Below are the code and all the weights of a small trained network. Each question names an input and a target symbol and asks about switching units off, where a switched-off unit gives its printed mean instead of its output.

import numpy as np


def w(rows, s, z=0):
    codes = np.array(rows[::2]) - 128.0
    scale = np.full(codes.shape[1], s)
    scale[-1] = z or s
    return codes * scale


def f(y):
    return np.maximum(y, 0)


def softmax(a):
    e = np.exp(a - a.max(-1, keepdims=True))
    return e / e.sum(-1, keepdims=True)


def log_softmax(a):
    a = a - a.max(-1, keepdims=True)
    return a - np.log(np.exp(a).sum(-1, keepdims=True))


def net(x, mask):
    ids = ['αγδζηξτφψω'.index(c) for c in x.split()]
    T = len(ids)
    res = E[ids] + P[:T]
    u = 0
    for l in range(2):
        q, k, v = (res @ M[l].T for M in (Q, K, V))
        z = softmax(np.where(np.tri(T) > 0, q @ k.T / 3**0.5, -1e9)) @ v
        res = res + np.where(mask[u], z, O[l][:, -1]) @ O[l][:, :-1]
        u += 1
        y = f(res @ A[l][:, :-1].T + A[l][:, -1])
        res = res + np.where(mask[u : u + 16], y, B[l][:, -1]) @ B[l][:, :-1]
        u += 16
    return log_softmax(res[-1] @ U[:, :-1].T + U[:, -1])


Q, K, V, O, A, B = {}, {}, {}, {}, {}, {}
E = w([
[5,91,70,173],'α',
[136,215,48,86],'γ',
[210,187,146,171],'δ',
[111,169,83,214],'ζ',
[137,98,96,74],'η',
[67,151,22,77],'ξ',
[230,95,167,130],'τ',
[142,38,162,200],'φ',
[203,156,111,70],'ψ',
[87,44,84,104],'ω',
],0.0031)
P = w([
[119,135,171,108],'0',
[143,116,10,220],'1',
[173,90,2,188],'2',
[196,42,18,148],'3',
[91,144,100,193],'4',
[118,124,87,154],'5',
[158,119,88,131],'6',
[174,118,100,138],'7',
[181,114,135,75],'8',
[159,140,39,146],'9',
[203,129,49,134],'10',
[253,66,40,85],'11',
],0.0042)
Q[0] = w([
[81,140,175,133],'L0H1',
[99,133,127,128],'L0H1',
[3,175,246,126],'L0H1',
],0.019)
K[0] = w([
[128,119,82,161],'L0H1',
[140,119,100,138],'L0H1',
[129,110,6,201],'L0H1',
],0.021)
V[0] = w([
[166,136,112,10],'L0H1',
[118,6,167,134],'L0H1',
[6,66,88,131],'L0H1',
],0.013)
O[0] = w([
[66,42,114,42,1],'L0H1',
[254,131,157,71,209],'L0H1',
[186,251,99,43,149],'L0H1',
],0.0099,0.0006)
A[0] = w([
[128,132,131,127,107],'L0N1',
[131,125,128,127,100],'L0N2',
[74,85,150,123,136],'L0N3',
[105,145,132,107,70],'L0N4',
[107,106,198,54,89],'L0N5',
[97,146,194,104,8],'L0N6',
[98,143,180,107,9],'L0N7',
[128,128,132,129,108],'L0N8',
[56,104,184,12,137],'L0N9',
[99,114,211,90,54],'L0N10',
[122,132,141,122,73],'L0N11',
[113,132,158,122,51],'L0N12',
[2,129,171,65,109],'L0N13',
[130,150,180,76,96],'L0N14',
[127,130,129,126,108],'L0N15',
[91,189,204,39,86],'L0N16',
],0.0058,0.0015)
B[0] = w([
[125,121,127,132,128],'L0N1',
[123,119,120,132,128],'L0N2',
[87,50,162,142,252],'L0N3',
[105,119,132,133,130],'L0N4',
[193,83,87,107,159],'L0N5',
[100,120,108,123,128],'L0N6',
[148,134,134,109,128],'L0N7',
[130,130,129,131,128],'L0N8',
[146,79,35,60,211],'L0N9',
[171,64,92,140,136],'L0N10',
[129,142,135,120,128],'L0N11',
[106,119,131,102,128],'L0N12',
[10,62,126,153,178],'L0N13',
[170,162,143,98,154],'L0N14',
[131,132,130,123,128],'L0N15',
[173,204,155,73,163],'L0N16',
],0.011,0.00031)
Q[1] = w([
[141,127,100,122],'L1H1',
[69,203,168,107],'L1H1',
[186,38,1,121],'L1H1',
],0.014)
K[1] = w([
[108,135,153,88],'L1H1',
[144,135,32,149],'L1H1',
[83,117,254,9],'L1H1',
],0.012)
V[1] = w([
[223,120,230,198],'L1H1',
[43,186,135,234],'L1H1',
[131,251,131,88],'L1H1',
],0.015)
O[1] = w([
[66,176,3,79,116],'L1H1',
[155,25,136,22,1],'L1H1',
[216,78,60,196,67],'L1H1',
],0.013,0.0031)
A[1] = w([
[102,143,141,151,114],'L1N1',
[157,103,23,108,151],'L1N2',
[136,142,188,137,144],'L1N3',
[197,111,164,131,113],'L1N4',
[56,104,75,100,106],'L1N5',
[168,148,46,166,116],'L1N6',
[116,171,114,90,167],'L1N7',
[120,85,32,254,53],'L1N8',
[134,143,82,113,90],'L1N9',
[86,195,159,171,194],'L1N10',
[179,30,71,117,184],'L1N11',
[81,63,160,149,79],'L1N12',
[209,110,177,134,73],'L1N13',
[26,82,130,124,158],'L1N14',
[80,94,116,80,4],'L1N15',
[138,117,218,154,166],'L1N16',
],0.0062,0.004)
B[1] = w([
[102,126,136,131,156],'L1N1',
[131,99,30,108,232],'L1N2',
[141,100,93,174,189],'L1N3',
[181,144,130,130,165],'L1N4',
[119,174,139,66,180],'L1N5',
[214,160,182,88,253],'L1N6',
[137,148,69,128,182],'L1N7',
[130,155,252,42,253],'L1N8',
[168,134,101,145,164],'L1N9',
[53,150,82,183,249],'L1N10',
[81,20,86,141,186],'L1N11',
[141,117,194,138,162],'L1N12',
[186,140,90,131,166],'L1N13',
[93,97,194,80,190],'L1N14',
[226,160,89,105,147],'L1N15',
[145,81,74,197,221],'L1N16',
],0.015,0.0062)
U = w([
[252,113,138,69,53],'α',
[159,55,222,143,83],'γ',
[90,103,215,10,124],'δ',
[103,19,18,95,252],'ζ',
[88,162,62,234,133],'η',
[203,104,90,216,76],'ξ',
[3,194,97,95,74],'τ',
[170,238,5,74,157],'φ',
[47,91,191,164,85],'ψ',
[171,217,202,145,168],'ω',
],0.0022,0.0036)

Each question gives the input, a string of symbols that net reads in full, and the target symbol t.
The units are the heads (3 rows each of Q, K, V and O) and the neurons (one row each of A and B). Each row of codes is followed by its name. A weight is (code - 128) times the scale printed after its matrix; where a second scale follows, it is the last column's (O, A, B and U).
mask holds one flag per unit, layer by layer, with each layer's heads first. A switched-off unit (its flag False) gives its mean, the last column of its rows in O or B, instead of its output. The means were averaged over made-up inputs and are rounded, as every weight is.
A unit's drop is (log p(t) with every unit on - log p(t) with that unit switched off) / (log p(t) with every unit on - log p(t) with every unit switched off).
The circuit of an input: a set's keep is (log p(t) with only the set's units on - log p(t) with every unit switched off) / (log p(t) with every unit on - log p(t) with every unit switched off). Starting from the 12 units with the biggest drops (on a tie, the unit counted first), units are removed one at a time, each time the one whose removal leaves the highest keep (on an exact tie, the one counted first), for as long as the keep stays at least 0.8.
circuit, biggest first: the units of the circuit, biggest drop first
unit that matters most: the unit with the biggest drop
k most important neurons: the k neurons with the biggest drops, biggest first
k most important neurons of layer l: the k neurons of layer l with the biggest drops, biggest first
drop of u: that unit's drop, to one decimal
input δ ζ ξ φ φ, target δ: circuit, biggest first : [L1H1; L0H1]
input φ φ δ, target φ: most important neuron : [L1N2]
input ζ φ ζ φ α γ, target ζ: circuit, biggest first : [L1H1; L0H1; L1N11; L1N8]
input ζ γ η ξ ζ α ζ, target ζ: 3 most important neurons : [L1N11; L1N8; L1N6]
input ω α ζ, target ω: 2 most important neurons of layer 0 : [L0N16; L0N9]
input α ω δ, target α: 2 most important neurons : [L1N8; L1N6]
input ζ φ ω δ, target ζ: 2 most important neurons of layer 1 : [L1N11; L1N8]
input ω φ ω α ζ η ω φ, target ω: 2 most important neurons : [L1N8; L1N6]
input ζ δ ζ φ ψ ζ τ, target ζ: 3 most important neurons : [L1N11; L1N8; L1N6]
input η τ ω, target η: 2 most important neurons : [L0N9; L1N10]
input α φ φ, target α: 2 most important neurons : [L1N8; L1N6]
input ζ η ζ γ ζ ζ φ δ ζ ζ φ φ, target ζ: 4 most important neurons of layer 1 : [L1N11; L1N8; L1N6; L1N2]
input γ δ ξ ψ ξ ξ ξ, target γ: 2 most important neurons : [L0N13; L1N12]
input ζ ξ ζ ξ φ ζ ω ζ δ τ ξ, target ζ: 2 most important neurons of layer 1 : [L1N11; L1N8]
input ζ φ τ ζ, target ζ: most important neuron : [L1N11]
input γ γ φ, target γ: 2 most important neurons : [L0N13; L1N12]
input δ ζ ξ φ ω ζ ζ η ψ φ ω φ, target δ: 2 most important neurons : [L1N14; L0N3]
input γ δ γ φ α φ ξ φ δ ζ η ω, target γ: drop of L0N3 : 0.2
input α ξ η ψ α δ, target α: drop of L0H1 : 1.1
input ζ ζ ζ ζ η ω ψ, target ζ: drop of L1N11 : 0.3
input ω ω φ ψ ω, target ω: unit that matters most : L0H1
input ξ ζ η, target ξ: 3 most important neurons of layer 0 : [L0N13; L0N9; L0N16]
